<109> -.10  -.01  .03  .03  -.06  -.13  -.09  -.04  .09  .04  .11  .16  .02  -.15  .12  -.07  .07  .09  .04  .00  -.07  .15  -.15  .10  -.14  -.01  -.14  -.06  -.03  -.07  .01  -.03  .00  .02  .05  .05  .14  -.04  -.06
<92> .01  .12  .03  .09  .06  .03  -.10  .06  -.06  .10  .15  -.02  -.14  .07  .02  .01  -.01  .03  -.02  .00  -.14  .00  .19  .01  .15  .06  .01  -.01  -.05  .03  -.03  .08  -.04  .00  .02  .02  -.06  -.02  -.03
<96> -.01  -.04  .04  .04  .05  .05  .09  .06  -.08  .06  -.09  .14  -.08  .03  -.14  .06  .02  -.06  -.02  .04  -.05  .00  .08  -.01  -.17  .02  .00  .17  .05  -.08  .01  .10  -.01  .03  .03  .04  .01  .07  -.04
<84> .08  -.03  -.11  .00  .13  -.04  -.10  .07  .01  .09  -.05  .11  -.01  .00  .02  .06  -.04  .01  -.04  .02  .17  .07  .08  -.02  .03  -.03  -.09  .12  -.09  .03  -.02  -.08  -.03  -.03  -.01  .02  -.01  -.06  -.15
.16  .05  -.11  .00  -.08  -.05  -.05  -.01  .06  -.03  .09  -.08  .02  .05  .08  -.06  -.02  .10  .01  -.09  .02  .01  -.06  -.09  .23  .07  .01  -.22  -.16  .05  .06  -.09  .04  .12  .00  .02  .07  .02  .02 -> <96>
.11  -.05  -.24  .03  -.03  .12  .09  -.05  -.16  .08  -.06  -.17  -.04  -.01  -.24  -.04  -.09  .08  .16  -.07  .04  -.17  .01  -.13  .09  .11  .10  .00  .03  -.09  -.07  -.06  .17  -.07  .07  -.03  .04  .04  .01 -> <109>
<100> -.02  -.06  -.02  -.05  .02  .06  .06  -.08  -.04  .02  -.03  .00  .10  .05  .03  .00  .06  -.03  .05  .02  .03  .01  -.01  .01  -.02  -.03  -.05  .02  .04  .04  -.06  .16  .09  -.07  .00  .01  .00  -.05  -.10
.11  -.22  -.06  -.01  -.04  -.11  .12  .08  .28  .02  -.34  .28  .26  -.08  -.04  .28  -.05  -.17  .10  .09  .26  .11  -.29  -.02  -.15  -.08  .03  .16  -.03  -.08  -.02  -.03  .03  .02  -.02  -.19  .05  -.03  -.06 -> <92>
-.10  -.02  .06  .06  .15  .18  .06  .06  -.10  .02  .01  -.02  .17  .03  .12  .02  -.07  .11  .10  .13  .16  .10  .03  -.25  -.07  -.13  -.02  .08  -.03  .04  .05  .17  -.23  .11  -.04  .04  -.25  .09  .03 -> <84>
.17  -.01  -.06  -.11  -.11  -.11  .00  -.05  .16  .00  .03  .14  -.08  -.10  -.18  -.12  .01  -.12  .02  -.14  -.03  -.07  -.03  .15  .02  .08  -.03  -.12  .08  .05  .06  -.17  .17  -.14  .11  -.02  .18  -.03  -.08 -> <84>
-.03  -.07  .13  .04  -.24  -.01  .11  -.04  -.05  -.11  -.03  -.25  .09  .05  .09  -.10  .13  .12  -.03  .05  -.09  -.05  -.23  .01  -.05  -.04  .22  -.11  .03  .01  -.03  .19  .03  .02  .00  .07  -.13  .10  .23 -> <84>
<102> .18  -.08  -.21  .40  -.06  .19  .07  .60  -.45  -.18  -.07  .29  .26  .51  -.10  -.10  -.31  -.37  -.02  .35  -.12  .07  -.38  .29  -.13  -.07  -.31  .32  .13  .02  -.16  .40  .06  -.05  -.17  -.05  -.22  .16  .13
-.06  -.02  .03  -.13  .11  -.03  -.06  -.23  .15  .06  .10  -.12  -.03  -.18  .01  .04  .05  .07  -.03  -.13  .07  -.07  .12  -.04  .06  .08  .06  -.10  .02  -.01  .06  -.11  .06  .02  .09  .01  .06  .01  -.01 -> <102>
.16  .16  -.02  .15  -.09  -.11  -.18  .03  -.16  -.03  .09  -.08  -.27  .13  -.01  .14  .02  .13  -.06  .08  -.01  -.08  .07  .00  .10  .27  .11  .04  .08  .11  .07  -.16  -.10  -.22  .06  .11  .02  .10  -.14 -> <92>
.09  -.04  -.08  .01  .10  .12  -.10  .08  -.07  -.05  -.04  .02  -.14  -.10  .18  .05  .13  .02  -.05  -.02  .02  .06  -.07  -.06  .03  -.04  -.04  .11  -.16  -.09  -.04  .03  .05  .01  -.12  -.02  .01  .00  -.10 -> <84>
.13  .03  -.10  -.03  .00  .06  -.06  -.06  -.02  .06  .01  -.04  .00  -.01  .00  .02  -.05  .01  .11  .06  .04  -.11  .00  .00  .08  .10  .08  -.10  -.06  .09  .06  -.04  .06  -.02  .04  .04  .07  -.01  .06 -> <96>
<90> -.04  .41  -.19  -.16  -.11  -.08  -.14  .01  -.02  -.09  -.19  .41  -.19  -.32  -.33  .07  .02  .46  -.17  .11  .10  .11  .14  .29  -.38  .27  .30  .03  -.16  .06  .08  -.19  -.14  .19  -.04  .28  -.20  .21  .11
.01  -.06  .00  -.03  -.02  -.02  .09  .00  .15  -.04  -.15  -.01  .05  -.13  -.08  .05  .01  -.02  .02  -.04  .07  .04  -.12  .00  -.11  -.03  -.04  .00  .07  -.03  .04  -.04  .11  -.02  .01  -.10  .05  .04  -.08 -> <92>
<82> -.01  -.06  -.07  .00  -.02  .09  -.06  -.04  .06  .06  .08  .00  .03  .00  -.01  .01  -.07  -.01  -.07  -.09  .08  .02  -.02  -.09  .00  -.02  .02  -.11  .07  .11  -.15  -.02  .04  -.02  -.04  .05  -.04  .13  -.05
.07  .00  -.04  .06  -.01  .08  .03  .15  -.16  -.04  -.05  .13  -.01  .20  -.01  -.02  -.10  -.12  -.05  .09  -.02  .01  -.07  .08  -.13  -.03  -.12  .08  -.04  .06  -.07  .13  -.03  -.02  -.02  .04  .03  .00  .01 -> <102>
<82> .15  .14  .06  -.05  .01  -.20  .20  .14  -.11  .00  -.15  -.05  -.04  .00  .05  .02  .14  .09  .17  .12  -.01  -.07  .06  .08  -.04  .13  .03  .12  .09  -.17  .25  -.03  -.14  .11  .10  -.03  .02  -.21  .03
.07  .05  .03  -.01  .06  -.08  .09  .04  -.01  .01  -.15  -.05  -.02  .05  .08  .01  -.01  .03  -.03  .04  .01  -.05  .04  .00  .07  .02  -.05  .07  -.02  -.08  .12  -.01  .03  .03  -.08  -.04  .01  -.03  .02 -> <82>
.00  -.01  -.08  .15  -.06  .01  .05  .15  -.08  -.04  -.10  .09  .14  .14  -.10  .00  .00  -.06  .02  .07  -.07  .04  -.10  .08  .00  .03  -.05  .12  .09  .00  -.12  .15  -.03  -.02  -.01  .04  .01  .04  .00 -> <102>
.04  -.01  .03  -.03  -.05  .02  .17  .07  -.07  -.13  -.11  -.17  -.07  -.07  .04  -.04  .18  .05  -.15  .04  -.17  -.03  -.31  .02  .03  -.03  .26  -.10  .04  -.04  -.03  .13  .11  .00  -.01  -.03  .01  -.04  .15 -> <84>
-.16  -.18  .08  -.06  .11  -.11  .06  -.15  -.02  -.07  -.03  -.17  -.04  -.10  .02  -.03  .04  .01  -.01  -.14  -.05  .07  -.18  -.05  -.16  -.07  -.02  -.13  .15  .00  -.09  -.17  .00  -.08  .02  .09  -.08  .19  .11 -> <92>
<92> .06  .08  .10  -.04  .03  .07  .08  .07  .12  .13  .00  .14  .07  .03  .09  -.09  -.01  -.08  .11  .07  -.02  .00  .13  .05  .11  -.18  .01  .08  -.18  -.10  .00  .25  -.04  .15  .07  -.15  .08  -.25  -.07
.25  .00  -.14  .09  -.20  -.02  -.01  .12  .10  .01  -.26  .27  .10  .01  -.06  .30  .04  .06  .06  .08  .21  .01  -.16  -.05  .01  .09  .05  .06  .04  -.09  .02  -.14  .01  -.12  .00  .03  .02  -.04  -.04 -> <92>
.13  -.06  .09  .01  .08  .00  .11  -.08  -.09  -.01  .09  -.03  -.01  .00  -.08  .04  -.01  -.14  .12  -.03  -.14  .14  .04  -.06  .13  .01  .02  -.01  -.06  -.11  .03  -.10  -.02  .10  -.23  -.14  .05  .10  .09 -> <100>
<88> .10  -.11  -.01  .01  -.02  .01  .13  -.06  .10  .00  -.08  .05  .04  .01  .02  -.05  .00  -.04  .06  .12  .02  .09  -.05  .05  .09  .07  .00  .01  -.18  .05  .02  .03  -.18  .04  .04  -.14  -.05  -.07  -.17
-.09  .14  .07  -.02  -.07  .06  -.20  .27  -.17  .08  .05  .03  -.05  .07  .00  .18  -.06  .04  -.05  -.16  .02  -.18  .03  -.12  -.12  -.06  -.11  -.06  -.07  -.17  .01  -.02  .25  .06  .06  .18  .12  .05  .01 -> <88>
-.06  -.08  .01  -.14  -.04  -.02  .15  -.11  .07  -.03  .04  .05  .12  -.19  -.01  .04  -.02  .02  .00  -.07  .03  .03  -.03  -.03  -.16  -.14  -.01  -.02  .04  -.12  .05  -.02  .14  .09  -.03  -.10  .08  -.06  .03 -> <92>
<84> .22  -.06  -.01  -.18  -.02  -.08  .09  .04  .19  -.08  -.04  .03  -.20  -.17  .02  -.06  .24  -.06  -.22  -.09  -.13  -.17  -.23  .13  .07  .09  .15  -.12  -.07  -.15  -.03  -.05  .21  -.11  -.06  -.14  .10  -.16  -.12
<109> .09  .02  -.03  .09  .00  .01  -.09  -.01  -.07  .11  .03  -.01  -.02  -.10  -.09  -.04  -.09  .02  .07  -.09  .07  -.13  .05  .10  .03  -.01  .04  -.01  .03  -.04  -.03  -.05  .08  -.04  .06  .05  .01  .04  -.11
.02  .04  .00  .02  -.06  -.04  .03  .04  -.01  .03  -.03  .00  -.07  -.02  .01  -.01  .01  -.01  -.03  .04  .03  .01  .04  .02  -.02  .04  .02  -.08  -.03  .06  .02  .04  .01  .03  .01  .01  -.03  -.05  .01 -> <82>
-.02  -.08  -.07  .10  -.02  -.04  .04  -.17  .03  -.07  -.08  -.06  -.10  .21  .00  -.10  .01  -.10  -.02  .01  -.09  .09  -.05  .08  .06  .12  .04  .04  .01  -.01  -.10  .07  -.25  -.08  .03  -.12  -.20  .04  .10 -> <88>
<97> .10  -.10  .14  .06  .01  -.03  -.17  -.18  -.10  .10  .00  -.10  -.17  -.26  -.11  .05  .10  .05  -.05  -.05  .01  .08  -.25  .01  .03  .13  -.08  -.02  -.08  -.18  .08  .22  -.07  -.20  -.16  .03  -.04  .06  .09
<90> -.01  -.15  .01  .04  .06  .02  .01  -.02  .04  .02  -.03  -.21  .03  .06  .08  .00  .03  -.13  .04  -.07  -.07  -.12  -.05  -.08  .10  -.07  -.12  .00  .09  -.03  -.07  .00  .06  .06  .01  -.13  -.02  -.07  .04
<88> -.09  .05  -.05  -.02  .00  .01  -.09  .01  -.07  .01  -.08  .02  .03  .00  .06  .02  -.01  -.03  -.05  -.02  .04  -.09  -.02  -.01  .01  -.07  -.05  -.03  .03  .02  -.08  -.02  .11  .02  .03  .14  .03  .03  -.06
-.07  -.04  .07  -.03  .05  .08  .09  .04  .06  .06  -.05  .10  .06  -.03  -.09  .07  -.01  .05  -.04  .01  -.01  .07  .10  .06  -.17  -.15  -.03  .21  .08  -.12  -.08  .09  -.13  -.13  -.06  -.07  -.02  -.06  -.12 -> <96>
.06  -.10  .03  -.05  -.06  -.04  .15  .07  .15  .09  -.08  .23  .16  -.04  .04  .06  -.08  -.09  .03  .06  .10  .06  -.07  .02  .03  -.13  -.05  .18  -.12  -.01  -.01  .06  .05  .12  -.04  -.11  .04  -.26  -.10 -> <92>

(17) .15  -.03  -.15  -.21  -.13  -.02  -.05  .04  .12  .12  .02  .04  -.01  -.19  -.27  -.17  .14  -.24  -.08  .00  -.01  .23  .21  .01  .07  -.05  -.09  .21  -.12  -.10  .12  -.12  .22  -.01  .13  .02  .37  -.19  -.04
(36) -.02  .08  -.13  -.19  .12  -.07  .21  -.25  .05  .25  .08  .16  -.20  -.16  .09  -.11  .04  .17  -.11  -.06  -.07  -.04  .09  .04  -.09  .08  -.22  -.02  -.09  -.29  .13  -.08  -.18  .13  -.01  .07  -.01  .20  .02
(33) -.11  .05  -.14  -.06  .12  -.08  .13  -.14  .09  .03  .04  .02  -.10  .00  .04  .01  .06  .07  -.11  .12  .00  .11  -.19  -.07  -.03  -.02  .16  -.03  .01  -.13  .18  .13  -.18  .09  -.08  .06  .03  .00  -.10
.04  .06  .03  .01  .09  .07  -.04  .19  .13  -.08  -.13  .16  -.02  .00  .17  -.06  .14  .02  -.11  -.01  .20  -.02  .05  -.13  -.07  .01  -.22  .20  -.02  .05  -.19  -.03  .07  .23  -.20  -.13  .07  -.07  -.05 -> (33)
(34) .09  -.06  -.04  .01  -.04  .06  -.06  -.05  -.01  .12  .06  -.02  .08  .03  .07  .11  -.01  .01  .12  .01  -.07  -.05  -.08  .03  .13  .18  -.07  -.21  -.02  -.16  -.07  .01  .07  .08  -.26  -.29  -.06  .02  -.01
.04  .03  -.25  .10  -.13  .04  .02  .12  .03  .06  .02  -.02  -.15  .16  .06  .20  -.13  .01  .24  .15  -.22  .28  .01  -.06  .00  .27  -.12  -.01  .13  .15  -.02  -.09  .15  .02  -.16  .05  .00  .01  .11 -> (34)
(34) .07  -.09  -.16  -.11  -.05  .01  .28  .06  .24  .27  -.03  .12  .03  .17  .06  .00  .05  .00  -.05  .10  .01  .14  -.20  -.17  .01  .14  .15  .22  .12  .20  -.08  -.18  .11  .04  .13  -.01  -.01  .33  .22
(22) -.03  .04  .20  .02  -.01  .01  .13  .21  .11  -.05  -.11  .16  .03  .11  -.07  -.01  .04  .09  .00  .14  .03  .14  -.10  .00  .09  -.09  .04  -.03  .09  .03  -.07  .01  .12  .20  -.12  .01  -.06  -.14  -.01
-.11  -.12  .18  .03  .05  .25  -.07  .04  -.12  -.07  -.13  .01  .04  -.13  -.12  -.16  .09  -.11  -.07  .07  .12  -.06  -.07  .14  -.01  .14  .10  .20  -.01  -.11  .11  -.11  .03  .21  .23  -.06  .00  .00  .13 -> (34)
(30) .02  -.34  .05  -.02  .01  .00  -.04  .00  .01  .01  -.13  .13  -.04  .20  -.18  -.01  .10  -.29  .00  -.03  .17  .03  .07  .09  -.04  .06  -.03  .09  -.13  -.19  .10  .07  -.08  .05  .02  -.02  .20  -.14  -.01
.18  -.03  .06  -.19  .00  -.07  .14  .16  .05  -.04  -.12  .07  .07  -.01  -.05  -.11  .21  -.05  .15  .06  .22  .04  .08  -.06  .02  .08  -.22  .12  -.13  .16  -.24  -.07  .29  .00  .09  .08  .14  .04  -.04 -> (33)
.09  .09  .01  .09  .13  -.05  .01  -.13  .12  -.12  -.01  .17  -.11  .11  -.30  -.06  -.01  -.23  -.10  .07  .13  -.04  .05  .04  -.08  -.22  .03  .10  -.10  .20  .18  -.08  -.08  -.07  .29  .27  -.02  .22  .05 -> (34)
(33) -.09  -.08  -.10  .16  .04  .02  .19  -.04  .13  -.10  -.04  .19  -.22  -.12  .20  -.06  .02  -.07  -.29  -.13  .09  .12  -.07  -.04  -.11  -.04  .09  -.02  .04  -.28  .01  .08  -.15  .30  -.05  .03  .07  .05  .00
-.11  -.01  -.06  -.14  -.03  -.04  .08  -.14  -.07  .05  -.03  .02  -.01  .17  -.12  -.04  .17  -.08  .06  .06  -.11  .01  -.05  -.10  .14  -.03  .07  -.09  .00  .12  .00  .03  -.23  -.02  .00  .01  -.05  .15  -.09 -> (33)
.23  -.07  -.02  -.23  -.17  .22  -.02  -.23  -.05  .20  .30  -.05  .14  .09  .01  .14  -.01  .26  -.10  -.25  -.06  -.21  -.18  -.15  .21  -.22  .01  -.35  -.32  .01  .24  .01  -.06  -.20  .03  .11  -.23  .05  -.04 -> (30)
-.19  .13  -.13  -.05  .07  .01  -.01  -.12  -.04  .05  .00  .00  .04  -.06  .05  -.06  .03  .13  -.03  .04  -.13  .05  .01  .17  .17  -.08  -.07  -.10  -.09  .06  .03  -.07  -.02  -.07  -.19  -.11  -.03  -.15  .00 -> (17)
